(38) [-170  -52   36  134 -199 -100   19  129   -7  -19  -50   -1   84  174
  -35 -199  150  161  198   44  -78   94  -88 -244   -4 -119  127]
(38) [ 230   67 -138 -168   32  -13 -198  101 -129 -146   13  -70 -208  -92
  -48  166  304  -29    0  121 -189  372  -77  323  154   25  238]
(37) [ -67   -6  -73  -79  -73  139 -312  -39   64   35  209  -99   10   19
  -25 -131 -147  -55  258  -94  -24   30  143 -112  145 -139 -155]
(44) [  91  -59 -168   62  139  167    8  -15   48   83  -50  -80 -169 -115
   64  223   82  -55 -140  185 -104  -99  -95  196  -32   92  -19]
(39) [ -82   -8 -111  -21  -50  -73 -153  -30   72   74  -14   -8  175    6
   65 -180  -96 -137  -44 -218  -17  104  151 -164 -191 -134 -182]
(31) [ 115  277  -70  -74 -156 -209  -84  287 -235 -209 -168 -202 -258   66
 -251  113  468  231  149  320 -453  697 -186  248  123   24  591]
(44) [  53  309   50  -66    7  -44  -31   63  -55   14 -142 -202 -175  -33
 -118  202 -258  130  -33  135   37  240  191   75   23   78   66]
(37) [-119  159 -184  114  322  460 -252  -14  -44   43 -106 -347 -371 -109
  260  111 -231 -177  -56  257  188 -260   46  214   95  -11 -224]
(37) [  45 -207  -65   59  -47   54   10   66    8   84  -42   87    9   67
    9   20   79  -12    9  144  -40 -193 -182 -114 -132  -16  -94]
(37) [ -33  -20    7  -62 -151   46 -202   82  -14  -54  238 -186    3   46
  -90  -91  154   90  308   55 -127  246  -65  -51  194 -141   95]
(41) [ 130   20 -157 -113   27  149  -63  -62   42   62   80  -40 -148 -212
   57  279   25  -87  -47   -8  -49   84  128  240   56   59  -15]
(39) [ -64  246  223   61 -129 -389  413  127 -137  -81 -191   30   83  159
 -176 -146  117  150   21 -130  -46  231  -29 -108 -110   29  265]
(31) [-129  -79    4  156  -43 -189  300   18    5   12 -266  215  211  143
  106 -174  101  -32 -105 -216   59 -259  -99 -201 -251   -5    2]
(41) [ 129 -156 -125    0   59  147 -183   77   11   98   51 -101 -104  -53
  139  126   -2  -41  -59  180  141    3  -14   51   -4  -41 -144]
(37) [ 113   42 -223 -110 -240   40 -181  188  -35  -58 -219    8 -285 -117
 -127  313  301    7  124  148 -345  368  -46  -15  -41  -85   88]
(39) [  95 -391 -308 -118  168  468 -540 -137  101   96  223   58  -17 -145
  267   36  -95 -367  -42   70   87 -410  -64   56  -22 -113 -478]
(44) [ -93 -127  245   50 -196 -297  328   52  -29  -47  -25  249  306  128
  -43 -251  152   26    9 -234   94  -13 -110 -341 -206 -106  -21]
(31) [-108  216  100  157  131 -133  342    4  -54  -54 -323  -72    4   42
   28   63  -16  120 -235   73   27  -87  -87  100 -127  165  217]
(39) [  31  189  -44   98  380  366  207 -161    8  172 -200  -56 -395 -269
  151  398 -419 -208 -367  208  227 -456  156  292 -119  239 -312]
(44) [  10 -375  147   18  242 -246  244 -267   29  -89   33  552  553   29
  223 -376   77 -289 -508 -369  209 -461 -188  -14 -326   76 -145]
(41) [ -78  155    2  -65  -95  260 -158   98 -121 -125  -49 -106 -347 -140
    3  195   69  -19  201  201   -7  140   17   43  155  -99   -1]
(44) [-160   90  -38   91  -73 -115   47  -90  167  168  -75  -36  202   77
  -18  -97 -309   97  -21 -174  -19  -28  251 -187 -136   21  -47]
(41) [ -94  314  -70   38  101   11  -94   23  -40  -20 -216 -221 -158   33
 -102  -19 -168  -15  -17   83 -168   94   56   40  -44   24   21]
(38) [-104  178 -139   51  124   63 -188   24  -12   31 -113 -244  -75   37
   42 -134 -138 -126  -12  -11  -48   43   62  -11  -73  -80 -127]
(31) [ 163  -37 -145 -229 -110  -24 -555   87    7  -48  255 -178   25   81
 -137 -111   21   26  283  -20 -155  391   64  -21  230 -158   15]
(37) [ -25   99  176  -34    0  -94   88  -72   16  -47  106   33   50  -26
  -57  -53 -125   59   10 -142  115   98  166   -8  124   21   30]
(44) [  68  -96   52  -25 -201 -213  135  149  -64  -71 -133  187   55   38
  -65    9  285   36    3  -43  -58  183 -124 -166 -141  -75   73]
(37) [  77   90   -1 -130   23  124 -129   -7  -46  -88   41  -46 -189 -174
   11  202   11  -42   -4   63   34  165   84  164  136    0    5]
(38) [ 190 -639  -56   94  381  155  244 -305  153  149  196  402  308 -220
  360   91  164 -301 -663   70  158 -651 -331  281 -333  214 -246]
(44) [ -55   42  205 -107 -280 -115  -80  134  -89 -124  238  -99   90  139
 -159 -170  110  201  410  -39   18  307  -16 -182  236 -162  169]
(31) [   1  -69  233  158 -197 -274  468  122   -2   64  -35  103  126  166
  -80   23  111  359   59   47  120   22  -58 -146    9   95  277]
(39) [  -2  348 -160 -180   49   87 -392   24  -88 -178 -316  -88 -279 -119
  -20  170 -170 -111  -25    4  -79  236  212  110   54  -31  -16]
(44) [-207   52   27   22 -137  -20 -135   66  -64  -54 -195   64   66  105
  -23 -200  -91  -55   76   13  -34  -16  -21 -307 -209 -157 -131]
(37) [ -24   85   81   78  -60 -187  300   11    8   70 -212  147   42   40
  -41   34 -107   68 -118  -94   63  -40  109 -114 -174   80   15]
(41) [ 150   31 -115  -60  238   48  -72  -31  -58  -52 -144  -46  -96 -149
   83  193   66 -141 -353  166  -63   33 -115  305 -140  115   18]
(44) [ 118 -216 -221  -92  288  441 -382 -147   61   45  277 -113 -141 -255
  241  121   -7 -329 -135  119   67 -193  -49  288   86  -39 -319]
(44) [ -57   74 -165   16  -94  -71 -150   48   72   39 -158  -60   16   49
  -24  -37  -38   18   52  -99 -137  153  121 -130  -66  -73   -8]
(41) [  38  -65  170 -110 -312 -136   46   96  -41 -126  174   97   54   25
 -219   23  284  208  270   36 -172  316 -104 -107  149  -65  246]
(38) [-309  248    0  114 -166   15 -103  170 -136 -147 -115 -206 -128  187
  -93 -266  165  104  389   83 -221  193  -89 -146  128 -170  220]
(31) [ 139 -288 -212  -51  226  224 -285 -155  134  113  163   18   68 -142
  172   62  -72 -234 -243   58   12 -227  -53  143  -92   18 -286]
(38) [ 130  -93 -135  -39   63   97  -89  -48   77   72   33   20  -66  -87
   22  164  -18  -47  -73   41  -48  -60   22  108   17   60  -65]
(44) [-14  31  45 -21  90  -3   5 -93 -25 -36  28  87  27 -15 -45 -76 -62 -76
 -85   1 -62 -69 -16  68 -34  55  -9]
(39) [ 306 -325 -177  -72  205   45 -172  -41   31   55  113   79   65  -82
  155  138  138  -96 -312  165   28  -65 -157  285  -56  110  -13]
(41) [  49   44   10   -6    9 -156  -13  -32   73   28   64  -36  105  136
 -147 -118 -109  108   83 -126  -83   29   66  -39  111   50   79]
(41) [ -17  -87  -42  129   43  -97  347  -33   15   50 -262  225   90    1
   98   57  122  -57 -256  -60  -20 -267 -127    4 -282  116   27]
(31) [  14  234 -194 -121  -38  162 -286   66  -56  -33 -130 -147 -313 -106
  -85  151  -44 -128  131   59 -202  210  119   54   30  -79  -82]
(38) [ -15   -4   11   33  -86  141 -179   79   -6   57  132 -163 -142   78
 -149   44  -74  199  234  363 -132   68  -54  -23  156    3   86]
(31) [ -71  162   49  -59 -353  -67  -98  193  -74  -67  -44  -25 -170   54
 -209   16   81  171  377   45 -145  406  119 -222  124 -153  125]
(31) [   7 -133   71   15 -159 -212  144   34    4  -52   77  174  174   73
  -84 -132  283   90   59  -93 -140  146 -112  -84  -11  -26  188]
(41) [ 219 -204  -82  -67  176  176   62 -100   18   86  207   33  -62 -243
  106  239  158 -190 -256  131  -20  -84 -130  320  -81  103  -99]
(38) [  17   72  -24  -91    0  -45 -208  -41   83   23   32  -92   66    2
 -100  -53 -216  -34   14 -114  -45  121  142 -115  -17  -61 -155]
(31) [ -50  302  188  -32 -143 -211  105   70   -6  -65  -79 -184   14  123
 -258   29 -158  297  187  -38  -50  243  108 -118  138   37  218]
(39) [ 104 -474  -48  -15   79   35   63 -135  117   44  242  181  356  -34
  201  -56  243 -137 -172 -124   68 -342 -277   40 -114    9 -105]
(38) [-273   72   29   47 -361 -251 -113  205  -76 -108 -197   33  202  309
  -85 -408  104  112  354 -184  -95  201  -16 -487  -95 -272   87]
(38) [ 169 -378 -236  152  495  377   74 -331  295  292   97  111  -28 -244
  291  257 -240 -288 -503   43  157 -745  -24  269 -113  238 -446]
(31) [-101  -44  -41    6  -28   37 -179    9   32    9  -13  -80  112   60
   25 -136  -69  -51   41   -8  -19  -41  -46 -169 -103 -116 -141]
(38) [-134   64  147  122 -206 -207  152  208  -83  -72 -163  -26   33  178
  -32 -139  139  212  157    9   85  192  -44 -257    1 -113  166]
(31) [ -89   56  -22   38  -54   55  -41  105 -122  -84  -96  -29 -118   22
   38  -29  162    2   81  142  -51   79  -96   19    2  -59  107]
(39) [ 120 -260   18   78  235  187  271 -169   53  132   93  228  -30 -198
  202  201  -10 -161 -352   98  201 -424  -74  222 -118  178 -176]
(44) [ -75 -126   26  158  -69 -116  275   48   20   39 -256  192   95   45
   -1  -10  145    2 -167   50  -90 -148 -195 -197 -325    8  -30]
(39) [ 117  245 -179 -205  285  259 -386  -44 -124 -163 -128 -226 -290 -157
   39  219 -104 -221 -115  151  -73   -4  -36  369   90   59  -51]
(41) [ 181   -1  -56 -107  -60  -64  -93   59   -9 -109  -12   -4 -101  -37
 -156  216  225  152   32  152 -250  260 -106  169  153   83  281]
(41) [ -89  422 -173   43    0   77 -121   29   59  147 -117 -366 -278   43
 -197   57 -334   61  222    4 -230  156  293   -2   95   18  -19]
(39) [  42  -33   -8 -105  106  177   -3 -146    8  -72   50  117  -60 -195
   90  172    6 -158 -107  -56   50 -180    1  179   47   62  -80]
(39) [ 161 -284 -281  -86   32  158 -402   18   53   43   55   45  -13  -65
  133   84  114 -131  -67  129  -71   -6  -80   72  -37  -62 -126]
(37) [ -63  155   86   32 -164   14   35   98  -17   10    3 -129 -151   78
 -163   74  -74  240  283  126  -43  119   73  -90  189    1  142]
(31) [  80  111  109  -59   76    4  -11   -9  -41   14   95  -92  -78  -21
  -40   50 -197   42  -11   47  161   67  127   85  112   51  -23]
(39) [  -7  -43 -150  -50  187  301 -322 -142  126  125  263 -236  -16  -74
  147  -42 -292 -181   65  -98  153 -204  162   64  145  -67 -327]
(39) [  11 -592   11  112    8  149  225 -183  173  249  315  393  300  -80
  246  -96   53 -211 -164 -114  215 -550 -107 -152 -240  -20 -383]
(37) [-189  247   46   57   -1  150  -78  -11   49   89 -143 -161 -142   56
   -9   -8 -519   19  167  -70  237 -206  294 -253   55  -64 -289]
(41) [  37 -223  310  -29  -61 -351  436 -116    4 -120   91  403  439   -7
   36 -111  225   58 -255 -262  150  -42 -126  -33 -135   86  171]
(37) [  -1  -54   10  -13  -48 -136   10  -40   49   -3  126   29  184   78
  -75 -155   75   48   55 -121 -128   71  -27  -25   26   -1  106]
(38) [  75   87   91  -72   30  -98  133  -55    8  -32   58   13   10 -119
  -20   86    1   -9 -109 -136   61  165  118  109   35   49   40]
(37) [ -67  -42  135   82   13   10  123   26  -35   77 -132  106   21   25
   69  -36 -222  -52 -133   66  263 -210   23 -215 -230  -32 -260]
(31) [  -5  182  151  -26 -229 -265  248  148 -127 -122  -62   20   -7  156
 -242  -51  223  214  258  -64 -167  248  -75  -62  105   13  352]
(37) [  11   16  -94   41  146  176  -91  -50   48   -1   55 -122 -149  -29
   34   63  -20   -9   52   58  -26 -129  -11  152  206   50    9]
(37) [-221  339   41  117 -162  172  -76   83   95  149   52 -437 -258  148
 -225   20 -417  296  537   86  -21   32  274 -242  327  -62  -29]
(39) [  12  240  213  -59  192   55  147  -87 -130 -178   22    6 -181  -80
  -18   68 -103  -15  -34  -19  182  -81   57  251  252  130  102]
(44) [  86  -15  -14  -39   52  202   32  -77   68  148  221  -99 -151 -205
   -8  206  -99  -87  -25   74   17    8  106  121   25   30 -182]
(38) [ 216  -43 -298 -120  181  -48 -180 -102   91   39    7   -4   60  -70
   66   43   49 -195 -186 -231 -141   32   64  243  -21   68  -28]
(38) [  75 -225    6   21  380  152  113 -273   61   15  123  230  108 -129
  205  -45  -76 -306 -362 -120  178 -538 -102  218  -69  140 -248]
(37) [  53  210 -147 -228   89  426 -571 -108   94 -109  113 -210 -426 -225
  -89  287 -313  -89  267   10  -40   53  292  126  479  -56 -214]
(31) [   0   86 -163    3  -81  142 -160  127  -31   28 -102 -183 -237  -37
  -31  172   77   36  124  221 -168  158  -25   34   13  -45   41]
(41) [ 121 -452  -27  -56  114  -98  -26 -132   35  -93  119  380  387   20
  209 -183  260 -173 -261 -184   93 -285 -251   53 -112   16  -29]
(44) [  92 -279 -146  -56   59  290 -246   -5  -26  -45   28  176 -156 -163
  169  143  174 -212  -81  189   23 -162 -152   82  -19  -64 -191]
(41) [ -75 -346  -63  168 -183  -61   30   83   94  124   90   85  207  131
   -2 -186  269   82   75  113 -189  -11 -231 -247 -174 -108   11]
(38) [  36 -451  138   12 -168 -275   46   68  -43  -84  100  321  470  216
   13 -282  351  116  -62   69  -28  -45 -395 -200 -196  -52  169]
(39) [-126  186 -153  -74 -269   87 -324  127   37  -15  165 -348 -131   49
 -141  -85   94   79  546 -116 -253  406  147 -136  283 -241   68]
(44) [  82   33  110  -63  122  129  -76  -13  -56 -104  147 -101 -162  -83
  -40   98    6   16   19  164   61   39  -65  168  223   33   24]
(41) [ -82  402 -111   47   89 -113  -73   30   -1   -9 -349 -198 -127  136
 -136  -47 -284   49   21  -86 -137   59  179  -25    0   58   59]
[-174  453   79  -52  -15  203 -149  -30  -41   19  129 -351 -282   -6
 -202  -20 -407   48  366   35  -45  117  295    6  274  -35  -53]	(41)
[ 114  -16  -36  -64  -34 -130  -67   43  -21  -47   59  -33   79  133
 -108  -39  109  133  107    9 -135   91  -92   82  128   58  235]	(38)
[ -37 -246   65  124  135    4  203 -118   57  -29   22  234  152  -31
  177  -73  134  -63 -219  -62  132 -307 -143   37  -45   62  -19]	(41)
[ -40  -24  123   64 -316 -247  165  218 -101 -126  -71   59   41  164
 -175  -25  411  345  212  192 -227  335 -222 -102   59  -17  470]	(31)
[ 134  -95  -35    5  216  379  -45   -8  -61   46   -5  -86 -300 -199
  178  402  -62  -45 -197  453  199 -262 -128  297   28  136 -102]	(44)
[  61  -94  231   55  -73 -162  376   73  -83  -15  -25  159   76   52
  -11   61  129  153  -75   78  170  -60 -138  -32  -61   85  140]	(37)
[ -31  -56 -107   69  233  170  -85 -101   47   53  -58  -70    9  -48
  169   29 -128 -113 -216  103   66 -275  -58  125  -91   68 -125]	(44)
[ 128   20  -64   25   95  129  124   70 -125   -6   29  -96 -253  -83
   20  225  269   20  -34  303 -114   32 -195  358   81  133  228]	(31)
[ -92  -68    4  158  111   84  193  -49   29  111  -95   51   15  -31
  195    8  -96  -70 -185   17  205 -290   12  -15 -156   43 -141]	(41)
[ -43   93 -275    2  -34  330 -289   34   99  183  -68 -194 -331 -140
   32  178 -225 -173  150   36  -53   -2  239 -111  -21 -140 -381]	(37)
[ -96  322  -11  129   29  -78  217   28   51   96 -181 -207 -159   28
 -133   11 -163   37   45 -124  -91   78  175  -70  -18   26  -25]	(44)
[ 154 -213 -246    7  192  511 -211   57  -20   98  184 -248 -378 -262
  245  318  221 -234  -36  359   55 -114 -193  295   76  -60 -242]	(37)
[ -36  -10 -208  -73  -81  124 -386   63  -46  -42  -82   18 -116  -41
   21  -29   67 -136   69  105 -186  164   13  -39  -71 -139  -79]	(37)
[  10 -106   77   62  -11  156  155  -42   59  103  208  -39  -70 -100
    7  154   22   79   37  158   39  -85  -32   68   86   57   -6]	(31)
[ 185  -60  168  -24  402   -8  314 -229  -30  -15   31  155   92 -156
  120  163 -124 -117 -538   55  234 -350 -106  388 -112  308  -12]	(39)
[ 219 -218   23    7  253   87   57  -36  -51  -85 -199  221  -84 -132
  195  351   57   22 -461  344  223 -274 -210  290  -57  233   67]	(44)
[ -73   79    0   80 -173 -267   11  100   57   69  -59 -116  154  197
 -223 -185    2  199  114    0 -270  281   -2 -224 -107  -45  147]	(41)
[   9  -43  -20 -128   74  136 -146 -111  -12 -197  -22  126  -20 -150
   89  122   97 -108  -78  -33   -3  -97  -70  150   96   19   21]	(39)
[ -70  373 -103   -4   98  213 -103 -109  141  120 -145 -226 -311 -106
  -78  238 -545   -3   92 -101   47 -105  428   -1  167   69 -220]	(37)
[-160  128  112   95  -65 -224  -21   83  -40  -74 -187  -56  151  247
 -128 -252  -98  190   50   57  -71   83  -57 -216  -69  -25  153]	(41)
[  66 -319  209   17   67   43  337  -93  -40  -34  155  310  139 -127
  183   65  202  -89 -230   17  269 -305 -210   85  -90   70  -54]	(41)
[-140  139   41  178  112   73  235  -40   37  171  -96 -138  -73  -76
  115   51 -235  -23 -179   52  169 -101  151    1 -167   50 -142]	(41)
[ 122 -309  -57 -144  -75   42 -101 -107   87  -47  202  247  168 -125
   74   87  207  -67  -32 -110  -37  -43  -67   59   40   -8   -4]	(39)
